Below is a small trained network, with its code and all its weights. Each question gives an input and a target symbol and asks what happens when units are switched off, that is, made to give their printed mean instead of their output.

import numpy as np


def w(rows, s, z=0):
    codes = np.array(rows[::2]) - 128.0
    scale = np.full(codes.shape[1], s)
    scale[-1] = z or s
    return codes * scale


def norm(h):
    return h / np.sqrt((h * h).mean(-1, keepdims=True) + 1e-5)


def softmax(a):
    e = np.exp(a - a.max(-1, keepdims=True))
    return e / e.sum(-1, keepdims=True)


def log_softmax(a):
    a = a - a.max(-1, keepdims=True)
    return a - np.log(np.exp(a).sum(-1, keepdims=True))


def net(x, mask):
    ids = ['βγηθλμστψ'.index(c) for c in x.split()]
    T = len(ids)
    res = E[ids] + P[:T]
    u = 0
    for l in range(3):
        r = norm(res)
        for j in range(3):
            rows = slice(3 * j, 3 * j + 3)
            q, k, v = (r @ M[l][rows].T for M in (Q, K, V))
            z = softmax(np.where(np.tri(T) > 0, q @ k.T / 3**0.5, -1e9)) @ v
            o = O[l][rows]
            res = res + np.where(mask[u + j], z, o[:, -1]) @ o[:, :-1]
        u += 3
    return log_softmax(norm(res)[-1] @ U[:, :-1].T + U[:, -1])


Q, K, V, O = {}, {}, {}, {}
E = w([
[119,245,42],'β',
[130,237,55],'γ',
[166,145,179],'η',
[139,82,156],'θ',
[126,196,253],'λ',
[107,144,139],'μ',
[147,232,147],'σ',
[168,148,179],'τ',
[150,129,116],'ψ',
],0.018)
P = w([
[154,255,104],'0',
[121,234,98],'1',
[106,217,102],'2',
[102,206,105],'3',
[90,185,116],'4',
[87,171,119],'5',
[84,156,125],'6',
[79,152,122],'7',
[72,152,118],'8',
[63,171,115],'9',
],0.004)
Q[0] = w([
[102,177,129],'L0H0',
[250,159,98],'L0H0',
[162,156,99],'L0H0',
[100,237,180],'L0H1',
[166,61,131],'L0H1',
[82,217,94],'L0H1',
[118,124,124],'L0H2',
[106,142,99],'L0H2',
[158,108,168],'L0H2',
],0.017)
K[0] = w([
[139,177,127],'L0H0',
[179,89,21],'L0H0',
[253,133,59],'L0H0',
[165,176,49],'L0H1',
[150,78,252],'L0H1',
[173,144,79],'L0H1',
[100,120,73],'L0H2',
[157,71,71],'L0H2',
[206,47,199],'L0H2',
],0.013)
V[0] = w([
[126,167,62],'L0H0',
[75,112,220],'L0H0',
[156,65,111],'L0H0',
[127,49,5],'L0H1',
[145,52,120],'L0H1',
[111,33,204],'L0H1',
[170,110,7],'L0H2',
[179,109,162],'L0H2',
[254,79,189],'L0H2',
],0.0071)
O[0] = w([
[68,118,80,162],'L0H0',
[254,162,149,120],'L0H0',
[115,102,169,60],'L0H0',
[170,54,188,87],'L0H1',
[178,66,97,61],'L0H1',
[103,100,111,2],'L0H1',
[88,58,191,77],'L0H2',
[69,174,83,122],'L0H2',
[156,92,118,105],'L0H2',
],0.0056,0.0063)
Q[1] = w([
[108,67,69],'L1H0',
[187,112,133],'L1H0',
[117,28,102],'L1H0',
[109,98,158],'L1H1',
[69,101,70],'L1H1',
[158,159,124],'L1H1',
[191,155,191],'L1H2',
[247,215,183],'L1H2',
[106,235,226],'L1H2',
],0.014)
K[1] = w([
[141,70,87],'L1H0',
[179,111,128],'L1H0',
[93,9,88],'L1H0',
[185,85,118],'L1H1',
[94,94,111],'L1H1',
[75,124,124],'L1H1',
[198,108,210],'L1H2',
[122,83,250],'L1H2',
[129,198,183],'L1H2',
],0.014)
V[1] = w([
[88,118,72],'L1H0',
[161,74,96],'L1H0',
[119,230,216],'L1H0',
[95,130,254],'L1H1',
[162,182,127],'L1H1',
[70,133,238],'L1H1',
[88,141,80],'L1H2',
[161,173,21],'L1H2',
[197,134,95],'L1H2',
],0.009)
O[1] = w([
[169,117,107,112],'L1H0',
[123,158,47,62],'L1H0',
[131,40,168,255],'L1H0',
[79,141,123,126],'L1H1',
[121,146,118,188],'L1H1',
[125,192,83,136],'L1H1',
[169,76,244,137],'L1H2',
[84,1,94,163],'L1H2',
[80,124,114,129],'L1H2',
],0.0068,0.0087)
Q[2] = w([
[39,161,211],'L2H0',
[25,126,200],'L2H0',
[123,178,106],'L2H0',
[124,245,42],'L2H1',
[77,46,181],'L2H1',
[196,165,104],'L2H1',
[175,165,128],'L2H2',
[201,25,204],'L2H2',
[196,174,162],'L2H2',
],0.011)
K[2] = w([
[81,155,176],'L2H0',
[122,138,172],'L2H0',
[131,151,109],'L2H0',
[205,187,139],'L2H1',
[42,100,136],'L2H1',
[252,129,130],'L2H1',
[115,112,148],'L2H2',
[177,188,155],'L2H2',
[147,95,163],'L2H2',
],0.017)
V[2] = w([
[254,112,113],'L2H0',
[154,206,147],'L2H0',
[121,94,233],'L2H0',
[55,168,117],'L2H1',
[129,67,141],'L2H1',
[76,18,128],'L2H1',
[151,183,123],'L2H2',
[171,191,32],'L2H2',
[89,56,71],'L2H2',
],0.0082)
O[2] = w([
[134,112,221,26],'L2H0',
[87,40,92,190],'L2H0',
[248,114,46,253],'L2H0',
[3,74,232,170],'L2H1',
[54,103,22,131],'L2H1',
[164,34,50,144],'L2H1',
[216,106,100,137],'L2H2',
[223,141,115,34],'L2H2',
[11,175,200,53],'L2H2',
],0.0045,0.0047)
U = w([
[136,31,54,254],'β',
[113,75,203,63],'γ',
[196,140,106,80],'η',
[159,166,49,85],'θ',
[121,91,184,138],'λ',
[102,160,37,94],'μ',
[158,212,194,138],'σ',
[163,155,95,168],'τ',
[6,84,165,36],'ψ',
],0.017,0.0043)

Each question gives the input, a string of symbols that net reads in full, and the target symbol t.
The units are the heads (3 rows each of Q, K, V and O). Each row of codes is followed by its name. A weight is (code - 128) times the scale printed after its matrix; where a second scale follows, it is the last column's (O and U).
mask holds one flag per head, layer by layer. A switched-off head (its flag False) gives its mean, the last column of its rows in O, instead of its output. The means were averaged over made-up inputs and are rounded, as every weight is.
A unit's drop is (log p(t) with every unit on - log p(t) with that unit switched off) / (log p(t) with every unit on - log p(t) with every unit switched off).
The circuit of an input: a set's keep is (log p(t) with only the set's units on - log p(t) with every unit switched off) / (log p(t) with every unit on - log p(t) with every unit switched off). Starting from all 9 units, units are removed one at a time, each time the one whose removal leaves the highest keep (on an exact tie, the one counted first), for as long as the keep stays at least 0.8.
units of the circuit, in order: the units of the circuit, biggest drop first
unit that matters most: the unit with the biggest drop
which heads matter: for each layer, one digit per head in row order, 1 if its drop is at least 0.15 and else 0, layers parted by /
drop of u: that unit's drop, to one decimal
input μ ψ μ θ μ ψ ψ σ θ, target ψ: unit that matters most	L1H0
input ψ μ γ μ μ θ μ, target γ: which heads matter	111 / 101 / 001
input τ ψ μ λ σ θ μ θ, target μ: units of the circuit, in order	L1H0, L0H1
input η τ τ γ μ μ, target γ: units of the circuit, in order	L0H0, L1H0
input μ ψ σ, target ψ: which heads matter	100 / 000 / 001
input ψ θ β η μ, target λ: units of the circuit, in order	L0H0, L1H0
input θ θ β θ, target θ: units of the circuit, in order	L1H0, L0H1
input μ τ ψ τ β ψ μ μ μ τ, target β: which heads matter	100 / 100 / 110
input μ τ λ μ λ μ, target σ: which heads matter	100 / 000 / 010
input μ θ μ μ γ ψ μ η μ, target β: units of the circuit, in order	L0H0, L2H0
input η ψ θ ψ θ, target ψ: which heads matter	110 / 101 / 101
input μ θ γ ψ ψ μ μ μ η, target β: which heads matter	101 / 100 / 010
input θ μ ψ λ μ μ λ μ μ η, target σ: which heads matter	000 / 011 / 010
input η μ θ θ β μ, target λ: unit that matters most	L0H1
input μ μ μ μ μ γ γ λ μ τ, target σ: which heads matter	000 / 001 / 010
input μ μ η, target η: which heads matter	111 / 101 / 101
input μ σ θ, target σ: which heads matter	010 / 100 / 111
input η θ θ θ μ μ η ψ γ, target ψ: drop of L2H1	0.1
input σ θ η θ μ μ σ σ γ, target σ: drop of L2H1	1.2
input σ μ η μ μ λ η, target σ: unit that matters most	L2H1
input μ ψ λ μ γ μ γ θ, target μ: drop of L0H1	0.8
input η λ μ μ η μ μ, target σ: drop of L0H2	0.2
